Below are the code and all the weights of a small trained network. Each question names an input and a target symbol and asks about switching units off, where a switched-off unit gives its printed mean instead of its output.

import numpy as np


def w(rows, s, z=0):
    codes = np.array(rows[::2]) - 128.0
    scale = np.full(codes.shape[1], s)
    scale[-1] = z or s
    return codes * scale


def norm(h):
    return h / np.sqrt((h * h).mean(-1, keepdims=True) + 1e-5)


def f(y):
    return y / 2 * (1 + np.tanh(0.7978845608 * (y + 0.044715 * y**3)))


def softmax(a):
    e = np.exp(a - a.max(-1, keepdims=True))
    return e / e.sum(-1, keepdims=True)


def log_softmax(a):
    a = a - a.max(-1, keepdims=True)
    return a - np.log(np.exp(a).sum(-1, keepdims=True))


def net(x, mask):
    ids = ['βδεηξπφψ'.index(c) for c in x.split()]
    T = len(ids)
    res = E[ids] + P[:T]
    r = norm(res)
    for j in range(3):
        rows = slice(2 * j, 2 * j + 2)
        q, k, v = (r @ M[0][rows].T for M in (Q, K, V))
        z = softmax(np.where(np.tri(T) > 0, q @ k.T / 2**0.5, -1e9)) @ v
        o = O[0][rows]
        res = res + np.where(mask[j], z, o[:, -1]) @ o[:, :-1]
    y = f(norm(res) @ A[0][:, :-1].T + A[0][:, -1])
    res = res + np.where(mask[3:7], y, B[0][:, -1]) @ B[0][:, :-1]
    return log_softmax(norm(res)[-1] @ U[:, :-1].T + U[:, -1])


Q, K, V, O, A, B = {}, {}, {}, {}, {}, {}
E = w([
[131,147,191,99,83,58,95],'β',
[98,170,202,95,139,125,174],'δ',
[120,92,150,76,136,128,206],'ε',
[144,88,134,153,171,171,90],'η',
[136,198,168,76,120,106,120],'ξ',
[130,80,158,170,143,178,106],'π',
[147,67,133,169,139,160,106],'φ',
[253,201,32,70,169,202,111],'ψ',
],0.023)
P = w([
[136,254,56,211,115,97,130],'0',
[188,77,186,120,79,138,86],'1',
[148,67,171,94,98,163,87],'2',
[127,69,162,98,101,159,74],'3',
[129,74,160,87,115,151,66],'4',
[137,77,161,84,118,136,60],'5',
[133,82,167,85,133,130,64],'6',
[132,72,162,87,134,126,66],'7',
[148,77,157,77,141,113,68],'8',
[161,89,163,75,162,109,61],'9',
],0.0083)
Q[0] = w([
[185,94,144,162,104,230,56],'head 1',
[96,194,1,60,84,117,178],'head 1',
[62,219,133,136,83,45,96],'head 2',
[60,181,140,29,8,209,242],'head 2',
[164,21,113,215,99,241,70],'head 3',
[71,3,202,177,177,103,128],'head 3',
],0.0085)
K[0] = w([
[148,170,125,188,147,142,48],'head 1',
[204,57,137,24,126,141,119],'head 1',
[99,172,134,87,62,102,154],'head 2',
[193,122,196,55,204,138,202],'head 2',
[80,255,69,220,139,139,112],'head 3',
[72,114,115,171,111,83,213],'head 3',
],0.0081)
V[0] = w([
[72,186,152,40,128,137,203],'head 1',
[75,231,109,63,112,127,77],'head 1',
[59,163,86,140,168,242,155],'head 2',
[144,119,49,106,254,134,220],'head 2',
[196,168,168,161,230,192,95],'head 3',
[103,125,248,183,64,114,147],'head 3',
],0.0083)
O[0] = w([
[115,133,152,61,191,101,105,251],'head 1',
[131,103,114,108,71,149,153,26],'head 1',
[141,171,163,155,75,130,140,66],'head 2',
[109,194,92,191,101,106,149,128],'head 2',
[44,129,127,6,84,84,191,99],'head 3',
[155,206,144,97,59,77,91,175],'head 3',
],0.012,0.0026)
A[0] = w([
[80,89,115,239,67,127,124,3],'neuron 1',
[215,128,137,119,158,143,31,39],'neuron 2',
[204,37,158,68,69,217,209,34],'neuron 3',
[195,204,185,98,1,18,148,140],'neuron 4',
],0.0097,0.0027)
B[0] = w([
[152,96,129,65,147,45,72,153],'neuron 1',
[106,129,143,109,85,113,220,242],'neuron 2',
[122,207,77,172,147,117,130,255],'neuron 3',
[70,237,130,205,250,181,108,225],'neuron 4',
],0.014,0.0055)
U = w([
[222,173,183,122,21,144,154,129],'β',
[95,224,179,213,196,95,120,70],'δ',
[35,91,124,143,65,64,184,143],'ε',
[209,129,49,50,116,217,125,208],'η',
[240,46,165,185,172,197,66,144],'ξ',
[18,19,123,138,194,187,145,3],'π',
[163,103,85,135,109,20,53,155],'φ',
[125,71,229,2,169,112,145,176],'ψ',
],0.0079,0.0027)

Each question gives the input, a string of symbols that net reads in full, and the target symbol t.
The units are the heads (2 rows each of Q, K, V and O) and the neurons (one row each of A and B). Each row of codes is followed by its name. A weight is (code - 128) times the scale printed after its matrix; where a second scale follows, it is the last column's (O, A, B and U).
mask holds one flag per unit, heads first, then neurons. A switched-off unit (its flag False) gives its mean, the last column of its rows in O or B, instead of its output. The means were averaged over made-up inputs and are rounded, as every weight is.
A unit's drop is (log p(t) with every unit on - log p(t) with that unit switched off) / (log p(t) with every unit on - log p(t) with every unit switched off).
The circuit of an input: a set's keep is (log p(t) with only the set's units on - log p(t) with every unit switched off) / (log p(t) with every unit on - log p(t) with every unit switched off). Starting from all 7 units, units are removed one at a time, each time the one whose removal leaves the highest keep (on an exact tie, the one counted first), for as long as the keep stays at least 0.8.
units of the circuit, in order: the units of the circuit, biggest drop first
k most important neurons: the k neurons with the biggest drops, biggest first
which heads matter: for each layer, one digit per head in row order, 1 if its drop is at least 0.15 and else 0, layers parted by /
drop when u is switched off: that unit's drop, to one decimal
input β φ ψ ε ε ε π π, target β: units of the circuit, in order : head 3; neuron 2; neuron 4
input π η π, target δ: which heads matter : 101
input π ε π, target δ: units of the circuit, in order : head 3; neuron 4; head 1; head 2
input π β π π ε, target δ: which heads matter : 001
input β ε η ξ φ, target β: which heads matter : 001
input ξ β ε π ξ η, target η: units of the circuit, in order : head 1; neuron 3; neuron 4
input π ψ η, target δ: which heads matter : 101
input ψ ψ φ, target π: which heads matter : 001
input ψ ε δ ε π, target π: most important neuron : neuron 3
input φ ε η, target φ: 3 most important neurons : neuron 1; neuron 4; neuron 3
input β δ ε ε ε β, target ψ: 2 most important neurons : neuron 2; neuron 3
input ψ ε π, target π: drop when head 3 is switched off : 2.5
input π ψ ε ε η ψ ψ π ε φ, target δ: drop when head 3 is switched off : 3.6
input η ε ε ε π π, target ε: drop when neuron 1 is switched off : 0.0
